Below are the code and all the weights of a small trained network. Each question names an input and a target symbol and asks about switching units off, where a switched-off unit gives its printed mean instead of its output.

import numpy as np


def w(rows, s, z=0):
    codes = np.array(rows[::2]) - 128.0
    scale = np.full(codes.shape[1], s)
    scale[-1] = z or s
    return codes * scale


def norm(h):
    return h / np.sqrt((h * h).mean(-1, keepdims=True) + 1e-5)


def f(y):
    return y / 2 * (1 + np.tanh(0.7978845608 * (y + 0.044715 * y**3)))


def softmax(a):
    e = np.exp(a - a.max(-1, keepdims=True))
    return e / e.sum(-1, keepdims=True)


def log_softmax(a):
    a = a - a.max(-1, keepdims=True)
    return a - np.log(np.exp(a).sum(-1, keepdims=True))


def net(x, mask):
    ids = ['αγδεζηθπστφψω'.index(c) for c in x.split()]
    T = len(ids)
    res = E[ids] + P[:T]
    u = 0
    for l in range(2):
        r = norm(res)
        for j in range(2):
            rows = slice(3 * j, 3 * j + 3)
            q, k, v = (r @ M[l][rows].T for M in (Q, K, V))
            z = softmax(np.where(np.tri(T) > 0, q @ k.T / 3**0.5, -1e9)) @ v
            o = O[l][rows]
            res = res + np.where(mask[u + j], z, o[:, -1]) @ o[:, :-1]
        u += 2
        y = f(norm(res) @ A[l][:, :-1].T + A[l][:, -1])
        res = res + np.where(mask[u : u + 8], y, B[l][:, -1]) @ B[l][:, :-1]
        u += 8
    return log_softmax(norm(res)[-1] @ U[:, :-1].T + U[:, -1])


Q, K, V, O, A, B = {}, {}, {}, {}, {}, {}
E = w([
[146,85,150,163,91,166],'α',
[160,97,174,143,100,142],'γ',
[229,63,82,82,203,85],'δ',
[176,79,135,183,148,109],'ε',
[222,43,82,176,164,117],'ζ',
[142,168,126,121,149,108],'η',
[119,58,113,82,54,9],'θ',
[114,46,36,66,107,115],'π',
[104,55,92,101,76,180],'σ',
[170,103,1,142,191,144],'τ',
[120,52,49,81,112,147],'φ',
[151,67,167,98,120,167],'ψ',
[112,37,78,43,67,79],'ω',
],0.0086)
P = w([
[130,226,184,72,131,250],'0',
[70,4,27,157,125,98],'1',
[53,106,113,53,170,56],'2',
[200,216,171,63,111,250],'3',
[78,2,56,164,124,108],'4',
[58,121,124,66,167,61],'5',
[226,225,125,91,81,235],'6',
[78,7,67,180,134,113],'7',
[63,128,128,75,169,60],'8',
[224,249,82,125,61,205],'9',
[74,15,68,189,145,110],'10',
],0.0062)
Q[0] = w([
[73,97,223,105,172,190],'L0H0',
[125,35,189,91,83,122],'L0H0',
[20,90,174,148,216,89],'L0H0',
[247,156,141,100,77,167],'L0H1',
[51,100,216,91,254,150],'L0H1',
[116,194,169,94,162,140],'L0H1',
],0.0094)
K[0] = w([
[52,47,230,110,147,121],'L0H0',
[139,103,151,111,164,183],'L0H0',
[20,105,149,163,254,86],'L0H0',
[200,204,133,57,75,143],'L0H1',
[15,86,228,130,203,74],'L0H1',
[69,126,154,80,249,245],'L0H1',
],0.0082)
V[0] = w([
[146,180,103,219,88,163],'L0H0',
[112,215,131,111,103,54],'L0H0',
[114,211,59,130,97,7],'L0H0',
[89,155,104,116,184,125],'L0H1',
[165,254,236,146,121,87],'L0H1',
[64,135,185,90,133,163],'L0H1',
],0.0055)
O[0] = w([
[168,128,83,14,97,95,70],'L0H0',
[217,35,203,142,111,156,92],'L0H0',
[245,98,175,96,108,160,97],'L0H0',
[171,83,166,141,102,127,102],'L0H1',
[91,75,1,132,86,78,1],'L0H1',
[170,102,101,164,132,124,108],'L0H1',
],0.0064,0.0067)
A[0] = w([
[157,177,98,176,146,121,97],'L0N0',
[186,185,171,159,90,181,139],'L0N1',
[87,102,99,108,109,108,105],'L0N2',
[137,126,185,175,120,113,99],'L0N3',
[83,123,97,136,114,140,254],'L0N4',
[70,102,144,254,82,91,85],'L0N5',
[116,198,158,95,78,127,90],'L0N6',
[140,83,58,116,104,213,130],'L0N7',
],0.0095,0.0053)
B[0] = w([
[117,203,203,62,41,192,121],'L0N0',
[146,57,177,171,83,185,173],'L0N1',
[168,132,100,187,169,119,148],'L0N2',
[114,167,86,78,110,27,151],'L0N3',
[162,141,209,86,166,96,254],'L0N4',
[146,75,78,113,176,63,190],'L0N5',
[57,226,133,151,151,180,156],'L0N6',
[164,72,130,144,82,3,183],'L0N7',
],0.0071,0.0048)
Q[1] = w([
[153,227,176,127,66,217],'L1H0',
[177,201,55,204,180,233],'L1H0',
[155,89,110,69,51,126],'L1H0',
[134,116,75,95,168,2],'L1H1',
[214,166,82,122,54,125],'L1H1',
[135,36,198,64,88,26],'L1H1',
],0.0061)
K[1] = w([
[140,118,74,90,193,190],'L1H0',
[87,122,91,100,170,106],'L1H0',
[162,126,85,134,77,161],'L1H0',
[151,114,117,154,143,56],'L1H1',
[132,112,77,121,61,119],'L1H1',
[254,111,80,83,141,165],'L1H1',
],0.009)
V[1] = w([
[220,177,130,153,167,90],'L1H0',
[191,123,129,53,97,127],'L1H0',
[57,86,149,131,145,84],'L1H0',
[161,221,93,86,201,136],'L1H1',
[116,134,110,183,56,122],'L1H1',
[253,124,85,135,150,136],'L1H1',
],0.0052)
O[1] = w([
[93,62,252,190,48,145,138],'L1H0',
[80,165,100,145,162,65,156],'L1H0',
[221,78,80,30,138,215,196],'L1H0',
[149,102,86,170,123,131,138],'L1H1',
[32,63,175,31,110,141,3],'L1H1',
[123,238,29,241,210,185,87],'L1H1',
],0.0039,0.0029)
A[1] = w([
[122,69,71,168,92,71,4],'L1N0',
[132,113,128,128,141,37,144],'L1N1',
[219,163,122,174,131,165,62],'L1N2',
[141,189,108,117,73,254,44],'L1N3',
[196,105,119,127,203,101,38],'L1N4',
[111,142,140,135,156,230,164],'L1N5',
[88,124,75,173,185,87,148],'L1N6',
[130,142,187,109,155,146,122],'L1N7',
],0.0092,0.0033)
B[1] = w([
[5,71,76,126,97,129,140],'L1N0',
[163,136,113,163,124,139,253],'L1N1',
[88,121,169,128,90,92,145],'L1N2',
[65,123,88,133,208,159,161],'L1N3',
[82,157,103,134,99,150,226],'L1N4',
[165,71,94,133,127,139,154],'L1N5',
[130,97,157,95,94,152,199],'L1N6',
[108,157,100,136,75,99,199],'L1N7',
],0.011,0.0054)
U = w([
[78,172,170,175,167,128,78],'α',
[102,166,144,73,95,88,71],'γ',
[121,110,103,169,157,226,229],'δ',
[220,159,72,196,133,118,107],'ε',
[93,103,221,74,84,220,14],'ζ',
[188,66,199,151,58,119,145],'η',
[109,70,55,147,118,44,144],'θ',
[156,200,78,141,212,133,138],'π',
[198,121,104,76,132,132,181],'σ',
[37,173,135,186,39,136,2],'τ',
[110,149,108,57,138,134,150],'φ',
[97,99,158,128,247,152,179],'ψ',
[220,151,113,98,184,58,146],'ω',
],0.014,0.0044)

Each question gives the input, a string of symbols that net reads in full, and the target symbol t.
The units are the heads (3 rows each of Q, K, V and O) and the neurons (one row each of A and B). Each row of codes is followed by its name. A weight is (code - 128) times the scale printed after its matrix; where a second scale follows, it is the last column's (O, A, B and U).
mask holds one flag per unit, layer by layer, with each layer's heads first. A switched-off unit (its flag False) gives its mean, the last column of its rows in O or B, instead of its output. The means were averaged over made-up inputs and are rounded, as every weight is.
A unit's drop is (log p(t) with every unit on - log p(t) with that unit switched off) / (log p(t) with every unit on - log p(t) with every unit switched off).
The circuit of an input: a set's keep is (log p(t) with only the set's units on - log p(t) with every unit switched off) / (log p(t) with every unit on - log p(t) with every unit switched off). Starting from the 12 units with the biggest drops (on a tie, the unit counted first), units are removed one at a time, each time the one whose removal leaves the highest keep (on an exact tie, the one counted first), for as long as the keep stays at least 0.8.
circuit, biggest first: the units of the circuit, biggest drop first
unit that matters most: the unit with the biggest drop
top k neurons: the k neurons with the biggest drops, biggest first
k most important neurons of layer l: the k neurons of layer l with the biggest drops, biggest first
input θ ω δ δ η ζ δ ψ γ φ, target τ: circuit, biggest first : [L1N2]
input δ ζ γ γ φ θ, target ω: top 3 neurons : [L1N4 L1N0 L1N1]
input θ θ θ θ φ ω ω ε σ, target ζ: top 2 neurons : [L0N7 L1N7]
input ε θ γ θ η θ γ, target η: circuit, biggest first : [L0N7 L0H1 L0N1]
input δ α σ α π, target δ: top 3 neurons : [L1N4 L0N6 L0N3]
input δ ψ τ π π θ α δ θ ω, target ω: 2 most important neurons of layer 0 : [L0N7 L0N6]
input π θ η π θ σ δ, target δ: circuit, biggest first : [L1N3 L0N4 L0N1]
input σ θ θ ζ θ ζ θ, target π: 2 most important neurons of layer 0 : [L0N6 L0N5]
input θ α φ ζ ε δ, target π: circuit, biggest first : [L1N4 L1H1]
input δ α ε π ζ θ ζ ω φ ω, target π: top 2 neurons : [L0N6 L1N3]
input π ω ω ω δ ω δ, target ζ: 3 most important neurons of layer 1 : [L1N2 L1N3 L1N1]
input ω ω η δ θ σ θ η δ τ, target η: top 3 neurons : [L0N7 L1N2 L0N1]
input θ ζ θ φ α θ π, target ψ: circuit, biggest first : [L1N3 L0N6]
input η θ δ δ φ δ ω, target τ: unit that matters most : L0N7
input θ τ θ φ, target η: circuit, biggest first : [L0N7 L0N1]
input ψ θ δ θ π ω ω η φ π, target ζ: circuit, biggest first : [L0N1 L1N1]
input θ γ θ π ψ ε, target ε: circuit, biggest first : [L1N1 L0N4 L0N3]
input ω δ π δ δ θ θ σ ω θ τ, target τ: 2 most important neurons of layer 0 : [L0N7 L0N0]
input θ ω φ δ, target η: top 2 neurons : [L1N2 L0N1]
input ζ γ γ φ η θ θ α θ φ, target η: top 2 neurons : [L0N7 L0N1]
input γ θ ε α θ τ, target δ: top neuron : [L0N7]
input θ θ α ζ θ ω ζ ζ θ ε, target π: circuit, biggest first : [L0H0 L1N3 L0N6]
input δ π δ τ δ α σ, target α: top 2 neurons : [L0N7 L0N6]
input σ θ ω θ ψ π δ ω α δ τ, target τ: top 4 neurons : [L1N4 L1N2 L0N7 L0N1]
input γ θ θ η θ π π, target θ: top 2 neurons : [L0N7 L1N0]
input α ζ ω θ θ η δ α γ ω, target τ: 4 most important neurons of layer 0 : [L0N7 L0N4 L0N6 L0N0]
input θ φ γ, target θ: circuit, biggest first : [L0N5 L0H1]
input γ δ σ θ θ α σ, target η: circuit, biggest first : [L0N7]
input θ θ θ τ π θ θ ω α γ, target η: top 4 neurons : [L0N7 L1N4 L0N1 L1N7]
input θ α ψ α, target η: top 3 neurons : [L0N7 L0N1 L1N4]
